Here is a tiny trained network, its code and every weight. The questions are about switching its units off for an input and a class, where a switched-off unit gives its printed mean instead of its output.

import numpy as np


def w(rows, s, z=0):
    codes = np.array(rows[::2]) - 128.0
    scale = np.full(codes.shape[1], s)
    scale[-1] = z or s
    return codes * scale


def f(y):
    return y / 2 * (1 + np.tanh(0.7978845608 * (y + 0.044715 * y**3)))


def log_softmax(a):
    a = a - a.max(-1, keepdims=True)
    return a - np.log(np.exp(a).sum(-1, keepdims=True))


def net(x, mask):
    res = np.array(x, float).reshape(1, 8) / 4 @ E
    y = f(res @ A[0][:, :-1].T + A[0][:, -1])
    res = res + np.where(mask, y, B[0][:, -1]) @ B[0][:, :-1]
    return log_softmax(res[-1] @ U[:, :-1].T + U[:, -1])


A, B = {}, {}
E = w([
[134,129,139,119,133,151,147,134],'x0',
[132,139,140,118,128,154,149,119],'x1',
[21,125,159,133,84,192,138,180],'x2',
[105,99,161,191,119,74,102,96],'x3',
[132,114,125,166,209,226,48,102],'x4',
[132,146,88,108,110,114,89,135],'x5',
[131,122,129,128,136,132,134,132],'x6',
[72,107,1,82,86,124,145,61],'x7',
],0.0083)
A[0] = w([
[61,168,148,168,84,161,104,166,12],'neuron 0',
[251,176,109,116,178,87,133,60,62],'neuron 1',
[72,139,60,213,85,189,145,229,69],'neuron 2',
[87,102,126,114,227,207,31,66,70],'neuron 3',
[133,67,70,121,76,166,187,78,4],'neuron 4',
[168,156,254,136,205,150,97,146,108],'neuron 5',
[71,58,52,126,144,174,154,18,26],'neuron 6',
[190,188,74,46,167,202,181,172,135],'neuron 7',
],0.008,0.0025)
B[0] = w([
[151,98,67,135,131,207,167,129,171],'neuron 0',
[131,48,79,166,177,135,221,136,219],'neuron 1',
[85,143,73,218,108,198,128,65,195],'neuron 2',
[83,165,185,96,87,48,251,161,245],'neuron 3',
[195,169,87,109,80,113,147,170,174],'neuron 4',
[158,85,118,119,86,98,78,146,254],'neuron 5',
[187,114,146,139,84,161,43,184,224],'neuron 6',
[133,196,123,150,129,138,115,76,213],'neuron 7',
],0.011,0.0063)
U = w([
[43,190,186,46,99,68,235,160,137],'0',
[146,157,162,140,119,149,121,85,213],'1',
[229,143,149,121,74,169,46,209,3],'2',
[83,87,84,213,205,207,180,71,21],'3',
[128,254,174,208,137,92,105,42,164],'4',
[81,101,158,21,139,156,120,99,193],'5',
],0.0071,0.0068)

Each question gives the input, the list of numbers given to net, and the class t.
The units are the neurons (one row each of A and B). Each row of codes is followed by its name. A weight is (code - 128) times the scale printed after its matrix; where a second scale follows, it is the last column's (A, B and U).
mask holds one flag per neuron, in row order. A switched-off neuron (its flag False) gives its mean, the last column of its row in B, instead of its output. The means were averaged over made-up inputs and are rounded, as every weight is.
A unit's drop is (log p(t) with every unit on - log p(t) with that unit switched off) / (log p(t) with every unit on - log p(t) with every unit switched off).
The circuit of an input: a set's keep is (log p(t) with only the set's units on - log p(t) with every unit switched off) / (log p(t) with every unit on - log p(t) with every unit switched off). Starting from all 8 units, units are removed one at a time, each time the one whose removal leaves the highest keep (on an exact tie, the one counted first), for as long as the keep stays at least 0.8.
circuit, biggest first: the units of the circuit, biggest drop first
most important unit: the unit with the biggest drop
k most important neurons: the k neurons with the biggest drops, biggest first
drop of u: that unit's drop, to one decimal
input [6,6,-4,4,3,5,6,7], class 2: circuit, biggest first => (neuron 6)
input [1,4,5,4,-3,-1,-8,-2], class 3: circuit, biggest first => (neuron 3; neuron 0)
input [-6,-2,3,-8,-7,6,-5,6], class 4: 3 most important neurons => (neuron 7; neuron 3; neuron 2)
input [-2,-3,-1,-2,-2,0,-7,7], class 2: circuit, biggest first => (neuron 6; neuron 4)
input [6,1,-4,6,-6,5,-6,7], class 2: circuit, biggest first => (neuron 3; neuron 6)
input [-3,0,7,8,-6,0,1,-8], class 2: circuit, biggest first => (neuron 3; neuron 5)
input [-5,1,-8,-3,-7,-8,-2,-2], class 3: 2 most important neurons => (neuron 1; neuron 3)
input [-8,2,-7,-1,0,-5,3,-1], class 3: 2 most important neurons => (neuron 1; neuron 3)
input [-3,8,8,4,-6,2,-2,6], class 1: circuit, biggest first => (neuron 3; neuron 6)
input [6,5,7,6,7,1,8,8], class 2: 3 most important neurons => (neuron 6; neuron 4; neuron 1)
input [-6,-6,-8,-5,-3,-3,-1,-7], class 3: 3 most important neurons => (neuron 1; neuron 6; neuron 3)
input [-7,-1,-7,3,1,-4,8,-4], class 3: 2 most important neurons => (neuron 1; neuron 6)
input [7,2,-6,-7,5,1,-8,7], class 2: 3 most important neurons => (neuron 6; neuron 4; neuron 2)
input [4,-1,8,6,2,-2,-5,-4], class 3: most important unit => neuron 0
input [-6,-7,8,-4,4,-7,-2,-3], class 3: 2 most important neurons => (neuron 2; neuron 0)
input [6,-7,2,4,-1,2,-3,-8], class 2: 2 most important neurons => (neuron 5; neuron 3)
input [-4,-7,-8,1,-6,2,-5,5], class 3: 3 most important neurons => (neuron 1; neuron 3; neuron 5)
input [-5,-6,3,-8,0,0,-8,0], class 4: 2 most important neurons => (neuron 1; neuron 7)
input [-3,5,6,-2,-4,-5,2,-8], class 2: 3 most important neurons => (neuron 5; neuron 3; neuron 1)
input [-6,2,4,-7,2,2,4,-6], class 4: circuit, biggest first => (neuron 7)
input [-3,-8,7,4,8,-4,2,6], class 0: drop of neuron 6 => -0.2
input [-1,-3,1,2,8,3,2,3], class 0: drop of neuron 3 => 1.1
input [-1,6,-8,4,-7,-6,-7,6], class 3: drop of neuron 6 => 0.0
